Below are the code and all the weights of a small trained network. Each question names an input and a target symbol and asks about switching units off, where a switched-off unit gives its printed mean instead of its output.

import numpy as np


def w(rows, s, z=0):
    codes = np.array(rows[::2]) - 128.0
    scale = np.full(codes.shape[1], s)
    scale[-1] = z or s
    return codes * scale


def norm(h):
    return h / np.sqrt((h * h).mean(-1, keepdims=True) + 1e-5)


def f(y):
    return y / 2 * (1 + np.tanh(0.7978845608 * (y + 0.044715 * y**3)))


def softmax(a):
    e = np.exp(a - a.max(-1, keepdims=True))
    return e / e.sum(-1, keepdims=True)


def log_softmax(a):
    a = a - a.max(-1, keepdims=True)
    return a - np.log(np.exp(a).sum(-1, keepdims=True))


def net(x, mask):
    ids = ['ΘΠγζξψ'.index(c) for c in x.split()]
    T = len(ids)
    res = E[ids] + P[:T]
    u = 0
    for l in range(2):
        r = norm(res)
        for j in range(2):
            rows = slice(2 * j, 2 * j + 2)
            q, k, v = (r @ M[l][rows].T for M in (Q, K, V))
            z = softmax(np.where(np.tri(T) > 0, q @ k.T / 2**0.5, -1e9)) @ v
            o = O[l][rows]
            res = res + np.where(mask[u + j], z, o[:, -1]) @ o[:, :-1]
        u += 2
        y = f(norm(res) @ A[l][:, :-1].T + A[l][:, -1])
        res = res + np.where(mask[u : u + 8], y, B[l][:, -1]) @ B[l][:, :-1]
        u += 8
    return log_softmax(norm(res)[-1] @ U[:, :-1].T + U[:, -1])


Q, K, V, O, A, B = {}, {}, {}, {}, {}, {}
E = w([
[117,81,116,138,175,112,115,7,132,194],'Θ',
[163,119,233,79,90,181,174,168,107,147],'Π',
[154,112,115,124,202,188,104,34,163,111],'γ',
[134,106,131,181,102,134,122,29,215,131],'ζ',
[126,83,172,155,130,164,179,51,193,154],'ξ',
[130,224,86,85,144,30,214,168,163,70],'ψ',
],0.014)
P = w([
[196,182,254,142,176,58,113,146,203,43],'0',
[245,89,68,84,102,94,185,22,144,163],'1',
[175,99,87,131,71,84,187,29,153,201],'2',
[145,109,104,159,90,117,179,43,123,193],'3',
[127,110,90,194,116,125,204,60,109,194],'4',
[84,141,85,201,144,150,203,76,85,203],'5',
[55,141,101,188,160,138,192,85,75,186],'6',
[61,142,112,214,191,140,202,96,73,178],'7',
],0.0089)
Q[0] = w([
[115,114,115,101,68,176,70,246,56,112],'0.h1',
[88,164,49,152,150,112,72,104,217,64],'0.h1',
[159,133,114,111,93,151,69,172,103,106],'0.h2',
[72,142,139,151,133,166,127,92,101,106],'0.h2',
],0.012)
K[0] = w([
[127,4,97,139,88,244,140,21,86,223],'0.h1',
[68,173,31,200,178,57,137,52,142,104],'0.h1',
[134,96,139,95,158,113,65,112,163,111],'0.h2',
[74,118,116,170,145,149,129,125,103,138],'0.h2',
],0.011)
V[0] = w([
[165,171,127,138,59,75,52,143,116,112],'0.h1',
[127,92,96,136,143,203,156,92,62,185],'0.h1',
[159,68,198,167,76,255,52,144,71,131],'0.h2',
[116,108,96,226,151,77,66,12,130,164],'0.h2',
],0.0064)
O[0] = w([
[162,78,139,136,110,97,68,156,122,123,118],'0.h1',
[72,114,192,17,142,76,116,6,135,43,41],'0.h1',
[136,148,178,162,42,201,53,1,147,44,61],'0.h2',
[183,49,101,21,79,91,160,140,238,118,254],'0.h2',
],0.0055,0.0077)
A[0] = w([
[154,205,99,243,74,186,119,119,143,101,163],'0.n1',
[115,53,171,112,170,165,32,123,145,143,119],'0.n2',
[22,85,139,120,94,212,66,143,36,33,56],'0.n3',
[128,145,22,116,34,151,83,90,123,51,136],'0.n4',
[78,199,210,202,125,218,63,226,47,23,113],'0.n5',
[113,143,218,156,73,220,103,204,100,184,138],'0.n6',
[121,209,31,82,55,39,243,176,87,12,71],'0.n7',
[13,33,61,193,97,213,2,111,65,71,3],'0.n8',
],0.0073,0.008)
B[0] = w([
[102,86,127,121,104,136,157,82,118,136,254],'0.n1',
[176,139,82,133,96,115,180,106,99,115,117],'0.n2',
[103,105,189,149,142,184,234,57,111,77,119],'0.n3',
[70,95,170,118,148,124,116,130,135,161,109],'0.n4',
[216,125,252,136,107,74,131,143,174,132,166],'0.n5',
[101,140,140,111,138,85,175,124,140,75,195],'0.n6',
[136,180,66,92,86,173,106,122,129,126,187],'0.n7',
[178,174,94,113,66,121,87,156,132,199,128],'0.n8',
],0.013,0.0022)
Q[1] = w([
[164,171,204,87,82,81,142,159,100,4],'1.h1',
[90,50,138,121,216,113,83,73,171,204],'1.h1',
[93,45,162,190,203,109,130,121,112,80],'1.h2',
[144,146,195,57,89,52,172,213,41,51],'1.h2',
],0.013)
K[1] = w([
[46,94,88,154,63,191,61,57,83,164],'1.h1',
[189,142,198,203,182,36,86,142,229,102],'1.h1',
[147,117,107,151,50,138,68,95,187,59],'1.h2',
[12,132,59,91,61,248,153,53,14,172],'1.h2',
],0.012)
V[1] = w([
[41,154,169,249,89,154,172,101,181,125],'1.h1',
[129,225,78,145,255,177,144,84,150,135],'1.h1',
[92,81,204,81,227,110,216,136,38,210],'1.h2',
[127,105,146,215,153,90,46,159,37,197],'1.h2',
],0.0099)
O[1] = w([
[47,129,9,218,156,213,139,180,78,146,73],'1.h1',
[98,188,141,53,6,163,177,243,85,108,117],'1.h1',
[121,2,225,94,222,63,184,69,119,193,174],'1.h2',
[49,26,89,195,97,150,59,168,126,192,2],'1.h2',
],0.0095,0.0096)
A[1] = w([
[98,59,113,167,177,113,43,93,166,156,64],'1.n1',
[151,167,77,195,109,176,36,155,168,123,68],'1.n2',
[90,156,66,134,156,125,110,170,88,117,50],'1.n3',
[143,80,209,139,195,121,136,96,99,126,91],'1.n4',
[146,157,93,170,156,151,78,167,128,122,2],'1.n5',
[126,169,55,195,101,175,18,159,208,106,47],'1.n6',
[98,8,118,116,41,124,105,172,87,206,31],'1.n7',
[129,125,115,174,171,126,61,126,174,155,149],'1.n8',
],0.017,0.0073)
B[1] = w([
[58,102,59,129,118,87,92,143,79,42,154],'1.n1',
[122,126,174,134,128,210,41,181,208,163,158],'1.n2',
[167,171,112,64,101,100,170,73,178,154,137],'1.n3',
[144,141,176,48,75,39,126,84,141,102,251],'1.n4',
[117,105,136,147,129,154,44,188,183,135,139],'1.n5',
[98,133,156,131,142,191,33,152,204,152,165],'1.n6',
[171,69,126,95,69,196,175,132,8,169,143],'1.n7',
[83,101,112,135,112,118,99,150,150,48,154],'1.n8',
],0.016)
U = w([
[157,23,153,127,68,165,130,128,53,141,105],'Θ',
[158,100,254,109,181,84,140,35,164,140,130],'Π',
[50,123,186,131,135,183,93,139,198,148,225],'γ',
[108,137,92,196,205,140,217,60,168,154,148],'ζ',
[56,77,79,133,117,82,121,103,113,52,141],'ξ',
[126,243,102,101,38,97,128,157,124,70,2],'ψ',
],0.0061,0.0031)

Each question gives the input, a string of symbols that net reads in full, and the target symbol t.
The units are the heads (2 rows each of Q, K, V and O) and the neurons (one row each of A and B). Each row of codes is followed by its name. A weight is (code - 128) times the scale printed after its matrix; where a second scale follows, it is the last column's (O, A, B and U).
mask holds one flag per unit, layer by layer, with each layer's heads first. A switched-off unit (its flag False) gives its mean, the last column of its rows in O or B, instead of its output. The means were averaged over made-up inputs and are rounded, as every weight is.
A unit's drop is (log p(t) with every unit on - log p(t) with that unit switched off) / (log p(t) with every unit on - log p(t) with every unit switched off).
The circuit of an input: a set's keep is (log p(t) with only the set's units on - log p(t) with every unit switched off) / (log p(t) with every unit on - log p(t) with every unit switched off). Starting from the 12 units with the biggest drops (on a tie, the unit counted first), units are removed one at a time, each time the one whose removal leaves the highest keep (on an exact tie, the one counted first), for as long as the keep stays at least 0.8.
units of the circuit, in order: the units of the circuit, biggest drop first
most important unit: the unit with the biggest drop
top k neurons: the k neurons with the biggest drops, biggest first
k most important neurons of layer l: the k neurons of layer l with the biggest drops, biggest first
which heads matter: for each layer, one digit per head in row order, 1 if its drop is at least 0.15 and else 0, layers parted by /
drop when u is switched off: that unit's drop, to one decimal
input ψ ζ Θ ζ, target Θ: which heads matter => 01 / 01
input Θ ζ Π Θ γ Π Θ Π, target Θ: units of the circuit, in order => 1.h2, 1.n7, 0.h2
input Π γ ζ ψ Θ ζ Θ ξ, target ξ: most important unit => 1.h1
input γ Θ ξ Θ ζ Θ Θ ξ, target ψ: which heads matter => 00 / 11
input Θ ξ ψ, target ψ: units of the circuit, in order => 0.n7, 0.h2, 1.h2
input Π ζ Θ Π, target ζ: top 4 neurons => 0.n6, 0.n1, 1.n4, 0.n4
input Θ Θ ζ ψ Θ Π Θ ψ, target Θ: units of the circuit, in order => 1.h2, 0.h2, 1.n7
input γ Θ ξ ζ Θ ζ, target ψ: units of the circuit, in order => 1.h2, 1.h1
input ζ Π ψ ξ ψ Π, target ψ: 2 most important neurons of layer 0 => 0.n7, 0.n6
input ζ Θ Π Θ ξ Π, target Θ: top 2 neurons => 1.n7, 0.n6
input ξ ζ Θ Θ Π ζ, target ζ: top 2 neurons => 0.n1, 1.n4
input ψ Θ Π ζ Θ Θ, target Θ: units of the circuit, in order => 0.h2, 0.h1, 1.h2, 1.n7
input Π ψ Π Π ψ Π Θ, target ξ: top 2 neurons => 1.n1, 0.n5
input ψ ζ ψ Π ψ Θ, target Θ: which heads matter => 01 / 11
input ξ ζ ψ ψ ζ, target ζ: most important neuron of layer 1 => 1.n4
input ζ ψ Θ Π ζ ψ, target Θ: top 4 neurons => 0.n7, 1.n7, 0.n6, 1.n4
input Θ Π Π ζ ψ Π, target ζ: top 2 neurons => 0.n1, 1.n4
input Π ζ ξ, target ξ: top 2 neurons => 1.n1, 0.n5
input ξ Θ ψ ξ, target ζ: drop when 1.n4 is switched off => 0.2
input ζ ψ Θ Π Θ ξ, target γ: top neuron => 0.n7
input ψ Θ ζ ζ Θ Θ γ, target Θ: drop when 1.n7 is switched off => 0.2
input γ ζ ψ Π Π ζ Θ ζ, target ψ: drop when 1.h1 is switched off => 0.4
input Π Θ ψ ζ ψ ζ Θ γ, target ξ: drop when 1.h1 is switched off => 0.6
